Here is a tiny trained network, its code and every weight. The questions are about switching its units off for an input and a class, where a switched-off unit gives its printed mean instead of its output.

import numpy as np


def w(rows, s, z=0):
    codes = np.array(rows[::2]) - 128.0
    scale = np.full(codes.shape[1], s)
    scale[-1] = z or s
    return codes * scale


def f(y):
    return y / 2 * (1 + np.tanh(0.7978845608 * (y + 0.044715 * y**3)))


def log_softmax(a):
    a = a - a.max(-1, keepdims=True)
    return a - np.log(np.exp(a).sum(-1, keepdims=True))


def net(x, mask):
    res = np.array(x, float).reshape(1, 5) / 4 @ E
    y = f(res @ A[0][:, :-1].T + A[0][:, -1])
    res = res + np.where(mask, y, B[0][:, -1]) @ B[0][:, :-1]
    return log_softmax(res[-1] @ U[:, :-1].T + U[:, -1])


A, B = {}, {}
E = w([
[23,125,145,115],'x0',
[125,167,107,91],'x1',
[120,255,91,233],'x2',
[198,184,172,103],'x3',
[129,122,137,137],'x4',
],0.01)
A[0] = w([
[227,202,195,52,155],'N0',
[179,112,154,119,157],'N1',
[209,101,83,157,225],'N2',
[121,85,117,77,146],'N3',
[60,63,95,249,174],'N4',
[160,2,129,22,255],'N5',
],0.0095,0.0088)
B[0] = w([
[199,93,162,172,185],'N0',
[201,116,163,113,150],'N1',
[213,182,163,121,188],'N2',
[94,4,216,102,160],'N3',
[82,191,105,106,192],'N4',
[112,92,190,57,251],'N5',
],0.012,0.015)
U = w([
[154,86,145,96,223],'0',
[152,191,89,208,254],'1',
[64,66,123,115,67],'2',
[67,147,6,151,78],'3',
[191,75,165,146,7],'4',
[200,139,110,228,71],'5',
],0.011,0.0061)

Each question gives the input, the list of numbers given to net, and the class t.
The units are the neurons (one row each of A and B). Each row of codes is followed by its name. A weight is (code - 128) times the scale printed after its matrix; where a second scale follows, it is the last column's (A, B and U).
mask holds one flag per neuron, in row order. A switched-off neuron (its flag False) gives its mean, the last column of its row in B, instead of its output. The means were averaged over made-up inputs and are rounded, as every weight is.
A unit's drop is (log p(t) with every unit on - log p(t) with that unit switched off) / (log p(t) with every unit on - log p(t) with every unit switched off).
The circuit of an input: a set's keep is (log p(t) with only the set's units on - log p(t) with every unit switched off) / (log p(t) with every unit on - log p(t) with every unit switched off). Starting from all 6 units, units are removed one at a time, each time the one whose removal leaves the highest keep (on an exact tie, the one counted first), for as long as the keep stays at least 0.8.
circuit, biggest first: the units of the circuit, biggest drop first
k most important neurons: the k neurons with the biggest drops, biggest first
drop when u is switched off: that unit's drop, to one decimal
input [-1,4,2,-2,-6], class 1: 2 most important neurons => N5; N3
input [2,0,3,4,0], class 1: circuit, biggest first => N5
input [2,3,-8,-2,-7], class 2: circuit, biggest first => N2; N3
input [-1,4,3,-1,0], class 1: 2 most important neurons => N5; N3
input [0,7,5,6,-7], class 5: circuit, biggest first => N0; N5
input [4,-5,-6,-3,-3], class 2: circuit, biggest first => N2; N0
input [-3,8,8,2,-7], class 5: 3 most important neurons => N0; N4; N2
input [0,6,1,6,-8], class 5: 3 most important neurons => N5; N0; N3
input [3,-7,8,-3,6], class 3: 3 most important neurons => N4; N0; N2
input [-5,-7,4,5,-2], class 5: circuit, biggest first => N5; N0
input [-4,-8,2,-1,-1], class 1: circuit, biggest first => N5; N3
input [-6,-3,4,7,-3], class 5: circuit, biggest first => N5; N0
input [-3,5,3,1,0], class 5: circuit, biggest first => N5; N4
input [-1,0,2,0,5], class 1: circuit, biggest first => N5
input [-3,-5,1,7,-4], class 5: 2 most important neurons => N5; N3
input [-2,-4,4,-6,-2], class 1: 3 most important neurons => N5; N2; N3
input [2,0,4,-2,-7], class 3: 2 most important neurons => N0; N2
input [-5,6,3,-3,8], class 1: 3 most important neurons => N5; N3; N0
input [-6,-3,3,4,-5], class 5: drop when N0 is switched off => 0.1
input [-6,7,-7,4,5], class 4: drop when N0 is switched off => 0.8
input [3,5,6,-6,8], class 3: drop when N1 is switched off => 0.0
input [4,2,7,-4,-2], class 3: most important neuron => N2
